Below are the code and all the weights of a small trained network. Each question names an input and a class and asks about switching units off, where a switched-off unit gives its printed mean instead of its output.

import numpy as np


def w(rows, s, z=0):
    codes = np.array(rows[::2]) - 128.0
    scale = np.full(codes.shape[1], s)
    scale[-1] = z or s
    return codes * scale


def f(y):
    return np.maximum(y, 0)


def log_softmax(a):
    a = a - a.max(-1, keepdims=True)
    return a - np.log(np.exp(a).sum(-1, keepdims=True))


def net(x, mask):
    res = np.array(x, float).reshape(1, 3) / 4 @ E
    y = f(res @ A[0][:, :-1].T + A[0][:, -1])
    res = res + np.where(mask, y, B[0][:, -1]) @ B[0][:, :-1]
    return log_softmax(res[-1] @ U[:, :-1].T + U[:, -1])


A, B = {}, {}
E = w([
[97,99,51,165],'x0',
[29,215,96,90],'x1',
[189,255,155,150],'x2',
],0.0081)
A[0] = w([
[77,99,195,152,227],'neuron 0',
[39,120,118,82,140],'neuron 1',
[160,31,74,163,177],'neuron 2',
[173,225,127,118,176],'neuron 3',
[127,122,152,51,183],'neuron 4',
[60,133,138,73,123],'neuron 5',
[66,122,16,138,217],'neuron 6',
[55,97,123,79,138],'neuron 7',
[211,136,181,138,253],'neuron 8',
[155,221,197,155,177],'neuron 9',
[247,85,211,130,142],'neuron 10',
],0.013,0.0032)
B[0] = w([
[118,100,147,83,182],'neuron 0',
[53,171,164,126,211],'neuron 1',
[93,4,38,107,250],'neuron 2',
[187,159,76,48,223],'neuron 3',
[110,107,163,98,168],'neuron 4',
[83,182,166,107,187],'neuron 5',
[94,161,69,216,249],'neuron 6',
[42,134,161,108,207],'neuron 7',
[162,81,199,103,232],'neuron 8',
[198,128,95,31,235],'neuron 9',
[206,47,227,197,254],'neuron 10',
],0.021,0.0089)
U = w([
[169,123,130,42,201],'0',
[93,199,93,233,8],'1',
[148,171,40,156,78],'2',
[55,172,210,93,93],'3',
[117,44,22,183,235],'4',
[190,31,255,114,160],'5',
],0.0098,0.0017)

Each question gives the input, the list of numbers given to net, and the class t.
The units are the neurons (one row each of A and B). Each row of codes is followed by its name. A weight is (code - 128) times the scale printed after its matrix; where a second scale follows, it is the last column's (A, B and U).
mask holds one flag per neuron, in row order. A switched-off neuron (its flag False) gives its mean, the last column of its row in B, instead of its output. The means were averaged over made-up inputs and are rounded, as every weight is.
A unit's drop is (log p(t) with every unit on - log p(t) with that unit switched off) / (log p(t) with every unit on - log p(t) with every unit switched off).
The circuit of an input: a set's keep is (log p(t) with only the set's units on - log p(t) with every unit switched off) / (log p(t) with every unit on - log p(t) with every unit switched off). Starting from all 11 units, units are removed one at a time, each time the one whose removal leaves the highest keep (on an exact tie, the one counted first), for as long as the keep stays at least 0.8.
circuit, biggest first: the units of the circuit, biggest drop first
most important unit: the unit with the biggest drop
top k neurons: the k neurons with the biggest drops, biggest first
drop of u: that unit's drop, to one decimal
input [3,3,-7], class 3: top 2 neurons => [neuron 1; neuron 7]
input [7,7,-4], class 1: most important unit => neuron 6
input [2,7,2], class 1: circuit, biggest first => [neuron 6; neuron 2]
input [2,4,-8], class 3: top 3 neurons => [neuron 7; neuron 1; neuron 5]
input [8,3,4], class 1: circuit, biggest first => [neuron 2; neuron 6]
input [2,3,3], class 2: circuit, biggest first => [neuron 8; neuron 10]
input [1,1,2], class 0: top 3 neurons => [neuron 10; neuron 6; neuron 2]
input [0,0,8], class 0: top 2 neurons => [neuron 3; neuron 9]
input [5,8,-7], class 1: top 2 neurons => [neuron 6; neuron 8]
input [4,3,-7], class 1: top 2 neurons => [neuron 6; neuron 1]
input [4,7,-4], class 1: top 2 neurons => [neuron 6; neuron 8]
input [8,7,5], class 1: top 3 neurons => [neuron 6; neuron 2; neuron 1]
input [4,-1,-8], class 4: drop of neuron 2 => 0.3
input [-6,1,3], class 0: circuit, biggest first => [neuron 3]
input [-4,0,8], class 0: drop of neuron 3 => 2.5
input [5,8,3], class 1: drop of neuron 6 => 0.6
input [3,6,3], class 2: drop of neuron 2 => -0.1
